-0.833; 0.233; 0.068; -3.101; -5.463; -3.189; -0.314
-0.114; 0.655; 0.622; 3.323; 3.043; 1.361; 0.108
-2.237; 3.081; 0.528; 0.495; -4.642; -1.391; 0.186
|
-0.314; -3.189; -5.463; -3.101; 0.068; 0.233; -0.833
0.108; 1.361; 3.043; 3.323; 0.622; 0.655; -0.114
0.186; -1.391; -4.642; 0.495; 0.528; 3.081; -2.237

2.077; -0.194; 4.042; -0.005; 3.180
-1.457; -0.518; -3.733; -0.631; -2.516
|
3.180; -0.005; 4.042; -0.194; 2.077
-2.516; -0.631; -3.733; -0.518; -1.457

-0.410; 0.309; -0.443; -1.979; -0.595; -4.517; -0.769; -0.760; 2.728; -3.053; 1.048; -2.137; 2.193; -1.574; -0.848; -0.014
0.442; 0.666; -0.079; 0.446; 0.563; 0.164; 0.618; -0.801; 0.938; 0.215; 0.891; 0.427; 0.854; 0.079; -1.012; 0.592
1.283; 0.349; 0.964; 2.543; 1.369; 5.213; 1.563; 0.365; -2.204; 3.704; -0.376; 2.618; -1.574; 2.391; 0.914; 0.824
0.978; 1.290; 0.419; 2.414; 1.201; 3.383; 1.814; -0.584; 0.150; 2.693; 1.265; 2.619; 0.387; 0.874; -0.394; 1.099
|
-0.014; -0.848; -1.574; 2.193; -2.137; 1.048; -3.053; 2.728; -0.760; -0.769; -4.517; -0.595; -1.979; -0.443; 0.309; -0.410
0.592; -1.012; 0.079; 0.854; 0.427; 0.891; 0.215; 0.938; -0.801; 0.618; 0.164; 0.563; 0.446; -0.079; 0.666; 0.442
0.824; 0.914; 2.391; -1.574; 2.618; -0.376; 3.704; -2.204; 0.365; 1.563; 5.213; 1.369; 2.543; 0.964; 0.349; 1.283
1.099; -0.394; 0.874; 0.387; 2.619; 1.265; 2.693; 0.150; -0.584; 1.814; 3.383; 1.201; 2.414; 0.419; 1.290; 0.978

-1.066; -0.235; -0.965; 1.443; 0.401; -3.436; -1.308; 0.796; -1.736; 3.388; 0.162; 3.504; -0.255
-1.453; -0.378; 1.499; -1.107; 0.448; 0.411; 0.071; 4.557; 2.271; -4.164; 0.171; 1.539; 0.495
-0.830; 1.256; 4.460; -2.186; 0.862; 2.273; 2.204; 3.195; -1.517; -2.044; 0.436; -0.928; -0.142
0.459; -0.046; 3.279; -1.793; -0.567; -2.202; 0.856; 2.832; 1.993; -2.056; -0.839; 3.315; -0.577
|
-0.255; 3.504; 0.162; 3.388; -1.736; 0.796; -1.308; -3.436; 0.401; 1.443; -0.965; -0.235; -1.066
0.495; 1.539; 0.171; -4.164; 2.271; 4.557; 0.071; 0.411; 0.448; -1.107; 1.499; -0.378; -1.453
-0.142; -0.928; 0.436; -2.044; -1.517; 3.195; 2.204; 2.273; 0.862; -2.186; 4.460; 1.256; -0.830
-0.577; 3.315; -0.839; -2.056; 1.993; 2.832; 0.856; -2.202; -0.567; -1.793; 3.279; -0.046; 0.459

0.465; -0.599; -1.794; -0.530; -4.412; -0.636; -0.985; 2.944; -2.963; 1.286; -1.916; 2.366
0.517; 0.713; 1.152; 0.467; 1.853; 0.847; 0.338; -0.337; 1.540; 0.331; 1.254; -0.078
1.051; -0.244; -0.547; -0.244; -2.696; 0.171; -0.821; 2.848; -1.515; 1.822; -0.475; 2.431
0.296; 0.768; 1.563; 0.804; 3.122; 1.004; 0.368; -1.253; 2.291; -0.148; 1.621; -0.844
|
2.366; -1.916; 1.286; -2.963; 2.944; -0.985; -0.636; -4.412; -0.530; -1.794; -0.599; 0.465
-0.078; 1.254; 0.331; 1.540; -0.337; 0.338; 0.847; 1.853; 0.467; 1.152; 0.713; 0.517
2.431; -0.475; 1.822; -1.515; 2.848; -0.821; 0.171; -2.696; -0.244; -0.547; -0.244; 1.051
-0.844; 1.621; -0.148; 2.291; -1.253; 0.368; 1.004; 3.122; 0.804; 1.563; 0.768; 0.296

-0.018; -0.534; 0.167
-2.062; -1.397; 0.790
-3.958; -3.700; 2.395
-0.090; -0.064; 0.614
0.515; 0.000; -0.409
-2.665; -2.224; 1.030
-0.855; -0.712; 1.103
0.564; 0.682; 0.143
|
0.167; -0.534; -0.018
0.790; -1.397; -2.062
2.395; -3.700; -3.958
0.614; -0.064; -0.090
-0.409; 0.000; 0.515
1.030; -2.224; -2.665
1.103; -0.712; -0.855
0.143; 0.682; 0.564
---
-4.301; -3.758
1.260; 4.475
|
1.260; 4.475

3.712; 1.290; -0.293; -1.155; 2.606; 0.094; 2.022; -0.804; 1.538
1.101; 1.045; -0.825; 0.936; 0.985; 1.233; 1.280; 0.903; 0.023
-0.840; -0.384; -0.059; -0.071; -0.738; -0.404; -0.930; -0.099; 0.317
-0.093; -0.365; 0.296; -0.791; -0.252; -0.832; -0.750; -0.675; 0.786
5.401; 1.667; 0.202; -2.100; 3.843; -0.211; 2.873; -1.502; 2.220
-2.680; -0.466; -0.778; 1.618; -1.914; 0.581; -1.392; 1.263; -0.817
-3.811; -0.365; -0.688; 2.889; -2.389; 1.485; -1.321; 2.391; -1.781
1.815; 0.493; 0.033; -0.923; 1.209; -0.312; 0.691; -0.688; 1.123
2.401; 1.138; -0.590; -0.159; 1.764; 0.607; 1.597; -0.002; 0.819
|
1.101; 1.045; -0.825; 0.936; 0.985; 1.233; 1.280; 0.903; 0.023
-0.093; -0.365; 0.296; -0.791; -0.252; -0.832; -0.750; -0.675; 0.786
-2.680; -0.466; -0.778; 1.618; -1.914; 0.581; -1.392; 1.263; -0.817
1.815; 0.493; 0.033; -0.923; 1.209; -0.312; 0.691; -0.688; 1.123

-4.750; 0.776; -3.006; -0.826; -0.856; -3.859; -0.725; 1.553; 2.424
5.231; 0.072; 3.534; 0.371; 0.765; 3.442; 0.637; -0.839; -3.164
|
5.231; 0.072; 3.534; 0.371; 0.765; 3.442; 0.637; -0.839; -3.164

-0.491; -0.185; -0.723; -0.180
4.064; -0.049; 1.633; -0.894
|
4.064; -0.049; 1.633; -0.894

-0.141; 0.001; 3.532; -0.998; 1.522; -2.797
0.760; 0.156; -2.039; -0.301; 2.322; 0.858
-3.288; -1.417; 2.301; 4.100; -1.546; 1.821
-0.838; 3.374; -0.040; -1.101; 0.206; -5.451
0.395; -0.187; -0.853; -0.384; -1.056; 1.697
1.490; -0.175; 2.109; -2.784; 0.632; -0.868
-2.270; 0.524; 2.813; 1.082; -3.076; -1.146
0.381; -0.979; 1.524; 0.290; 1.345; -1.367
-0.711; 0.883; 1.484; 0.854; 0.882; -5.172
2.871; 0.303; 0.790; -3.108; 4.555; -4.432
-2.372; 2.299; 0.632; 0.989; -2.511; -2.926
|
0.760; 0.156; -2.039; -0.301; 2.322; 0.858
-0.838; 3.374; -0.040; -1.101; 0.206; -5.451
1.490; -0.175; 2.109; -2.784; 0.632; -0.868
0.381; -0.979; 1.524; 0.290; 1.345; -1.367
2.871; 0.303; 0.790; -3.108; 4.555; -4.432

-0.337; -1.055; 2.105; -1.402; -3.748
2.445; 1.468; -0.667; -3.591; 0.622
-3.142; -1.519; -2.407; -4.846; -0.432
-1.221; 0.615; -5.110; 1.025; 2.906
-1.531; 0.377; -2.691; 1.395; 1.925
-1.494; 0.136; -2.324; -1.350; 0.384
1.535; 0.386; 0.183; -0.091; -0.563
2.822; -0.701; -2.407; 1.824; -1.902
0.623; -1.017; 1.102; 3.535; 1.883
|
2.445; 1.468; -0.667; -3.591; 0.622
-1.221; 0.615; -5.110; 1.025; 2.906
-1.494; 0.136; -2.324; -1.350; 0.384
2.822; -0.701; -2.407; 1.824; -1.902
---
-3.001; 5.145; 5.145; -0.973; -1.641
0.777; 4.270; 4.270; 1.122; 1.630
1.052; 3.557; 3.557; 1.110; 2.076
|
4.270; 4.270
3.557; 3.557

0.166; 3.752; 5.589
-0.429; -1.005; -0.888
2.596; 4.133; -3.677
-0.220; -0.195; 2.670
|
-1.005; -0.888
4.133; -3.677

-1.974; 2.772; 0.172
-1.089; 0.588; -4.264
-1.474; 4.547; -2.840
|
0.588; -4.264
4.547; -2.840

-0.058; -2.717; 0.414; -0.590; -0.053
0.156; -1.852; 0.672; -0.576; -0.951
0.049; -0.424; -0.306; -0.309; 0.755
-0.111; -3.202; 0.530; -0.587; 0.368
-0.398; -4.395; -0.143; -0.883; -0.718
|
-1.852; 0.672
-0.424; -0.306

-2.824; 2.586; -2.938; 2.745
-5.028; -0.040; -0.809; -2.645
0.171; 3.190; -2.398; -2.568
|
-0.040; -0.809
3.190; -2.398

0.955; 2.270; 0.910; 0.441; -4.766
0.480; -0.128; -0.831; 2.381; 0.061
-1.351; 0.150; 0.878; -0.281; -0.543
-0.304; -1.033; -2.675; -0.935; -0.311
-0.170; 1.262; 3.877; -2.834; 0.230
|
-0.128; -0.831
0.150; 0.878

-1.549; 2.403; 1.351
-0.467; -4.002; 5.224
0.465; -1.995; 1.765
|
-4.002; 5.224
-1.995; 1.765
